Below is a small trained network, with its code and all its weights. Each question gives an input and a class and asks what happens when units are switched off, that is, made to give their printed mean instead of their output.

import numpy as np


def w(rows, s, z=0):
    codes = np.array(rows[::2]) - 128.0
    scale = np.full(codes.shape[1], s)
    scale[-1] = z or s
    return codes * scale


def norm(h):
    return h / np.sqrt((h * h).mean(-1, keepdims=True) + 1e-5)


def f(y):
    return np.maximum(y, 0)


def log_softmax(a):
    a = a - a.max(-1, keepdims=True)
    return a - np.log(np.exp(a).sum(-1, keepdims=True))


def net(x, mask):
    res = np.array(x, float).reshape(1, 7) / 4 @ E
    u = 0
    for l in range(4):
        y = f(norm(res) @ A[l][:, :-1].T + A[l][:, -1])
        res = res + np.where(mask[u : u + 8], y, B[l][:, -1]) @ B[l][:, :-1]
        u += 8
    return log_softmax(norm(res)[-1] @ U[:, :-1].T + U[:, -1])


A, B = {}, {}
E = w([
[122,100,203,62,152,129,134,195,90],'x0',
[117,97,216,34,155,168,152,69,201],'x1',
[96,122,40,39,159,153,75,188,77],'x2',
[50,170,69,143,108,197,254,166,142],'x3',
[53,62,62,58,65,28,143,8,44],'x4',
[46,13,134,149,249,141,149,101,117],'x5',
[109,81,131,64,175,111,44,80,185],'x6',
],0.0084)
A[0] = w([
[110,64,179,36,143,101,165,138,89,29],'L0N0',
[156,243,103,91,103,141,142,219,204,97],'L0N1',
[87,104,189,72,110,159,149,48,202,53],'L0N2',
[121,206,1,133,58,172,219,162,100,33],'L0N3',
[103,156,173,246,142,132,183,173,155,5],'L0N4',
[157,173,142,84,118,169,67,150,73,177],'L0N5',
[176,101,176,253,162,126,186,150,111,41],'L0N6',
[110,69,153,93,181,71,146,82,46,27],'L0N7',
],0.0079,0.003)
B[0] = w([
[57,126,149,36,99,184,113,177,176,191],'L0N0',
[109,161,196,90,66,231,112,178,131,233],'L0N1',
[156,139,159,175,199,177,167,118,126,202],'L0N2',
[146,51,61,146,117,128,234,118,2,253],'L0N3',
[62,133,137,168,148,229,78,153,139,206],'L0N4',
[159,149,156,122,90,74,102,127,151,203],'L0N5',
[113,161,177,234,49,185,55,58,134,205],'L0N6',
[62,121,193,128,101,155,90,230,159,204],'L0N7',
],0.0089,0.006)
A[1] = w([
[227,134,188,110,168,64,96,108,166,81],'L1N0',
[167,226,129,133,158,170,167,173,130,104],'L1N1',
[109,132,104,75,90,75,94,155,127,1],'L1N2',
[137,129,146,127,192,151,143,68,245,99],'L1N3',
[173,99,104,30,123,141,96,113,126,83],'L1N4',
[93,108,147,44,129,118,153,141,165,66],'L1N5',
[149,130,178,134,57,148,138,112,140,116],'L1N6',
[30,62,63,113,148,184,118,71,142,101],'L1N7',
],0.011,0.0055)
B[1] = w([
[151,109,103,56,183,35,130,69,135,193],'L1N0',
[97,124,125,40,120,186,62,168,115,199],'L1N1',
[107,66,141,215,115,113,78,68,139,153],'L1N2',
[168,111,136,169,236,107,197,67,52,213],'L1N3',
[133,147,156,195,165,124,93,133,200,179],'L1N4',
[89,73,145,137,128,254,101,118,195,191],'L1N5',
[171,140,142,97,131,193,104,193,190,205],'L1N6',
[79,207,165,161,171,125,224,114,129,253],'L1N7',
],0.011,0.0069)
A[2] = w([
[120,138,240,29,188,119,135,181,107,222],'L2N0',
[90,60,145,143,147,173,84,108,207,74],'L2N1',
[83,200,2,123,164,179,175,199,116,149],'L2N2',
[157,193,106,62,69,86,72,115,150,2],'L2N3',
[45,123,98,111,216,98,35,152,132,155],'L2N4',
[103,142,159,142,120,137,121,42,120,120],'L2N5',
[156,131,130,145,79,90,24,145,160,11],'L2N6',
[183,206,40,164,97,125,65,156,115,96],'L2N7',
],0.0097,0.0059)
B[2] = w([
[130,86,61,112,77,83,46,167,202,254],'L2N0',
[78,164,82,156,125,153,150,131,78,192],'L2N1',
[104,23,133,37,104,80,168,81,136,225],'L2N2',
[138,154,107,135,45,142,194,135,78,145],'L2N3',
[108,37,104,108,172,183,117,186,37,196],'L2N4',
[90,178,118,101,174,115,134,86,151,167],'L2N5',
[138,98,158,109,30,95,129,110,45,159],'L2N6',
[76,116,249,125,165,218,118,133,78,165],'L2N7',
],0.012,0.0099)
A[3] = w([
[87,196,43,232,132,177,203,149,94,121],'L3N0',
[162,174,114,70,48,178,190,99,146,125],'L3N1',
[198,95,137,155,96,124,213,187,207,2],'L3N2',
[144,104,45,127,15,57,134,74,137,82],'L3N3',
[81,91,154,64,107,85,144,105,246,83],'L3N4',
[2,109,106,137,135,71,73,133,213,110],'L3N5',
[52,195,146,210,182,60,122,110,86,59],'L3N6',
[146,168,169,177,106,168,39,142,155,84],'L3N7',
],0.0095,0.0066)
B[3] = w([
[87,137,98,65,151,64,148,62,117,229],'L3N0',
[122,98,156,64,188,103,125,211,188,203],'L3N1',
[9,43,67,107,107,174,130,60,111,130],'L3N2',
[103,198,127,161,23,165,186,107,128,185],'L3N3',
[143,66,85,161,118,232,86,91,106,208],'L3N4',
[107,84,196,112,123,231,184,125,41,254],'L3N5',
[127,176,170,160,191,191,163,131,144,183],'L3N6',
[196,200,151,229,112,161,114,132,149,210],'L3N7',
],0.012,0.0058)
U = w([
[86,135,47,151,37,34,232,64,53,122],'0',
[201,223,102,105,49,56,80,233,238,19],'1',
[149,57,75,160,126,66,58,157,88,56],'2',
[126,93,106,204,87,158,72,154,161,2],'3',
[207,100,105,112,212,40,106,41,190,5],'4',
[59,189,165,211,207,119,217,44,115,112],'5',
[38,71,145,39,134,210,139,191,103,234],'6',
[151,249,213,201,88,214,96,178,175,198],'7',
],0.016,0.0053)

Each question gives the input, the list of numbers given to net, and the class t.
The units are the neurons (one row each of A and B). Each row of codes is followed by its name. A weight is (code - 128) times the scale printed after its matrix; where a second scale follows, it is the last column's (A, B and U).
mask holds one flag per neuron, layer by layer. A switched-off neuron (its flag False) gives its mean, the last column of its row in B, instead of its output. The means were averaged over made-up inputs and are rounded, as every weight is.
A unit's drop is (log p(t) with every unit on - log p(t) with that unit switched off) / (log p(t) with every unit on - log p(t) with every unit switched off).
The circuit of an input: a set's keep is (log p(t) with only the set's units on - log p(t) with every unit switched off) / (log p(t) with every unit on - log p(t) with every unit switched off). Starting from the 12 units with the biggest drops (on a tie, the unit counted first), units are removed one at a time, each time the one whose removal leaves the highest keep (on an exact tie, the one counted first), for as long as the keep stays at least 0.8.
units of the circuit, in order: the units of the circuit, biggest drop first
unit that matters most: the unit with the biggest drop
k most important neurons: the k neurons with the biggest drops, biggest first
k most important neurons of layer l: the k neurons of layer l with the biggest drops, biggest first
drop when u is switched off: that unit's drop, to one decimal
input [-6,-1,8,5,7,-7,7], class 0: unit that matters most -> L0N3
input [-1,7,-4,8,3,-2,5], class 5: units of the circuit, in order -> L1N3, L0N2
input [5,7,-8,4,1,5,3], class 5: 2 most important neurons of layer 0 -> L0N2, L0N1
input [-5,-8,7,1,4,-7,4], class 0: 2 most important neurons -> L0N3, L1N6
input [4,6,-4,-3,0,6,-8], class 7: 3 most important neurons -> L0N6, L2N2, L3N7
input [-3,8,-5,7,7,-1,5], class 5: units of the circuit, in order -> L1N3, L0N2
input [-6,5,-3,0,-3,0,0], class 7: 4 most important neurons -> L0N3, L1N6, L1N1, L1N7
input [1,-3,2,-7,-8,4,-3], class 7: 2 most important neurons -> L0N6, L3N7
input [1,8,-4,4,-1,-6,6], class 7: 2 most important neurons -> L2N2, L0N1
input [-3,3,5,-8,0,-1,5], class 4: units of the circuit, in order -> L1N0, L1N4
input [-6,3,4,1,0,4,-4], class 5: 2 most important neurons of layer 2 -> L2N0, L2N6
input [-7,-8,-4,6,-2,-4,0], class 6: 3 most important neurons -> L2N7, L0N1, L0N3
input [-7,5,-7,-4,-8,-2,6], class 4: 3 most important neurons -> L1N3, L1N0, L0N7
input [5,-8,-6,-1,-4,4,-7], class 7: units of the circuit, in order -> L0N6
input [-8,4,-8,-4,4,-7,-8], class 7: 2 most important neurons -> L1N6, L2N7
input [-3,-1,4,1,-1,-6,5], class 7: 2 most important neurons -> L0N5, L1N4
input [0,-8,7,-7,0,4,-5], class 2: 2 most important neurons -> L3N5, L1N7
input [-1,4,-1,-1,-1,6,-1], class 5: 2 most important neurons of layer 0 -> L0N1, L0N2
input [3,1,-5,1,-1,1,1], class 7: 4 most important neurons -> L0N3, L1N6, L3N7, L0N6
input [-2,-8,6,7,6,-5,3], class 0: units of the circuit, in order -> L0N3
input [8,6,-8,-5,-3,-3,3], class 4: 2 most important neurons -> L1N0, L1N3
input [-5,-3,-8,-5,1,5,-2], class 7: 2 most important neurons of layer 2 -> L2N2, L2N4
input [3,4,0,2,-5,1,-6], class 7: 2 most important neurons -> L0N6, L3N7
input [-5,0,1,-7,4,1,6], class 5: 2 most important neurons of layer 0 -> L0N1, L0N5
input [0,1,-8,-1,0,0,-4], class 7: 2 most important neurons -> L1N6, L3N7
input [2,-6,-4,-1,6,5,-4], class 5: 2 most important neurons of layer 2 -> L2N0, L2N2
input [-4,-6,4,-1,5,8,-4], class 0: most important neuron of layer 3 -> L3N1
input [3,1,7,-7,-8,0,-4], class 1: drop when L2N2 is switched off -> 0.1
input [4,2,-1,6,-2,-8,4], class 1: drop when L2N4 is switched off -> 0.1
